Below is a small trained network, with its code and all its weights. Each question gives an input and a class and asks what happens when units are switched off, that is, made to give their printed mean instead of their output.

import numpy as np


def w(rows, s, z=0):
    codes = np.array(rows[::2]) - 128.0
    scale = np.full(codes.shape[1], s)
    scale[-1] = z or s
    return codes * scale


def f(y):
    return y / 2 * (1 + np.tanh(0.7978845608 * (y + 0.044715 * y**3)))


def log_softmax(a):
    a = a - a.max(-1, keepdims=True)
    return a - np.log(np.exp(a).sum(-1, keepdims=True))


def net(x, mask):
    res = np.array(x, float).reshape(1, 4) / 4 @ E
    y = f(res @ A[0][:, :-1].T + A[0][:, -1])
    res = res + np.where(mask, y, B[0][:, -1]) @ B[0][:, :-1]
    return log_softmax(res[-1] @ U[:, :-1].T + U[:, -1])


A, B = {}, {}
E = w([
[64,252,134,125,139,191,168,111],'x0',
[165,79,195,163,91,233,126,110],'x1',
[56,91,183,84,73,87,183,83],'x2',
[116,128,197,100,170,113,130,227],'x3',
],0.013)
A[0] = w([
[134,181,34,57,153,13,101,150,73],'neuron 1',
[183,129,224,124,97,224,73,104,120],'neuron 2',
[175,168,114,106,91,89,157,147,7],'neuron 3',
[75,159,69,61,127,144,123,158,105],'neuron 4',
[66,221,153,160,148,155,162,131,34],'neuron 5',
[75,83,190,90,36,87,227,101,110],'neuron 6',
[58,99,198,45,43,98,130,156,159],'neuron 7',
[101,34,96,161,129,99,88,167,85],'neuron 8',
[123,141,107,132,25,89,142,20,98],'neuron 9',
[185,17,162,127,153,55,137,132,10],'neuron 10',
[184,149,112,172,183,134,73,130,111],'neuron 11',
[67,130,116,139,148,167,174,156,80],'neuron 12',
[175,101,204,165,79,215,115,135,138],'neuron 13',
[138,107,215,168,125,183,95,100,113],'neuron 14',
[196,82,126,83,139,104,156,125,16],'neuron 15',
[121,109,213,86,180,139,156,230,43],'neuron 16',
[91,159,164,163,124,59,124,203,98],'neuron 17',
[165,103,103,172,86,48,110,147,107],'neuron 18',
[231,191,64,182,158,191,47,243,126],'neuron 19',
[142,106,2,187,77,156,126,35,51],'neuron 20',
[178,87,136,94,66,81,47,136,106],'neuron 21',
[95,157,66,118,161,44,120,129,134],'neuron 22',
[137,124,248,95,187,135,153,226,73],'neuron 23',
[86,119,201,131,196,95,96,202,30],'neuron 24',
[81,208,137,126,157,198,193,108,93],'neuron 25',
],0.0092,0.0018)
B[0] = w([
[57,98,197,64,130,123,229,35,232],'neuron 1',
[81,90,193,81,171,106,183,82,203],'neuron 2',
[88,121,149,129,140,131,131,110,134],'neuron 3',
[155,116,188,137,164,115,135,115,167],'neuron 4',
[184,164,142,198,165,103,178,189,200],'neuron 5',
[89,91,102,47,71,37,74,243,238],'neuron 6',
[74,141,43,92,68,61,75,192,220],'neuron 7',
[164,200,170,167,140,155,156,170,191],'neuron 8',
[119,111,52,167,63,203,81,109,209],'neuron 9',
[194,97,168,219,143,122,138,187,227],'neuron 10',
[99,144,133,78,58,90,35,150,183],'neuron 11',
[198,172,111,153,124,158,132,160,152],'neuron 12',
[61,59,206,102,107,87,201,41,206],'neuron 13',
[75,48,182,79,186,114,190,95,182],'neuron 14',
[165,155,155,176,141,118,146,163,165],'neuron 15',
[146,90,54,157,164,242,86,69,204],'neuron 16',
[102,118,128,128,125,173,122,76,176],'neuron 17',
[201,145,173,175,150,134,173,160,184],'neuron 18',
[56,83,90,21,96,33,58,238,254],'neuron 19',
[166,70,53,164,126,230,76,82,222],'neuron 20',
[182,226,145,176,132,131,161,178,196],'neuron 21',
[108,52,166,101,130,135,211,33,200],'neuron 22',
[152,121,77,153,124,255,46,31,215],'neuron 23',
[142,125,79,127,145,231,122,86,191],'neuron 24',
[236,244,171,208,148,85,119,225,212],'neuron 25',
],0.0078,0.014)
U = w([
[88,128,57,26,91,35,46,244,215],'0',
[94,115,233,70,166,98,247,30,49],'1',
[167,126,2,167,134,237,63,64,200],'2',
[237,191,201,232,169,93,177,237,8],'3',
],0.0098,0.0011)

Each question gives the input, the list of numbers given to net, and the class t.
The units are the neurons (one row each of A and B). Each row of codes is followed by its name. A weight is (code - 128) times the scale printed after its matrix; where a second scale follows, it is the last column's (A, B and U).
mask holds one flag per neuron, in row order. A switched-off neuron (its flag False) gives its mean, the last column of its row in B, instead of its output. The means were averaged over made-up inputs and are rounded, as every weight is.
A unit's drop is (log p(t) with every unit on - log p(t) with that unit switched off) / (log p(t) with every unit on - log p(t) with every unit switched off).
most important unit: the unit with the biggest drop
top k neurons: the k neurons with the biggest drops, biggest first
drop of u: that unit's drop, to one decimal
input [1,-1,6,8], class 2: top 2 neurons	[neuron 23; neuron 16]
input [-5,8,2,5], class 1: most important unit	neuron 13
input [2,-5,3,-7], class 2: top 2 neurons	[neuron 9; neuron 20]
input [-8,6,7,2], class 3: top 4 neurons	[neuron 10; neuron 19; neuron 21; neuron 8]
input [6,-2,6,6], class 0: top 4 neurons	[neuron 6; neuron 7; neuron 20; neuron 9]
input [-1,6,-5,1], class 1: top 4 neurons	[neuron 13; neuron 2; neuron 6; neuron 7]
input [6,-7,2,-7], class 1: top 2 neurons	[neuron 1; neuron 22]
input [0,8,-2,-8], class 1: top 4 neurons	[neuron 13; neuron 2; neuron 14; neuron 23]
input [-7,-6,2,-4], class 3: top 3 neurons	[neuron 10; neuron 21; neuron 18]
input [-6,6,1,4], class 1: top 2 neurons	[neuron 13; neuron 2]
input [8,0,-1,-7], class 3: top 4 neurons	[neuron 25; neuron 5; neuron 23; neuron 16]
input [4,-6,2,-5], class 1: drop of neuron 1	0.7
input [4,3,5,-1], class 0: drop of neuron 6	0.1
input [-6,3,4,8], class 2: most important unit	neuron 23
input [-7,-3,6,5], class 3: drop of neuron 18	0.3
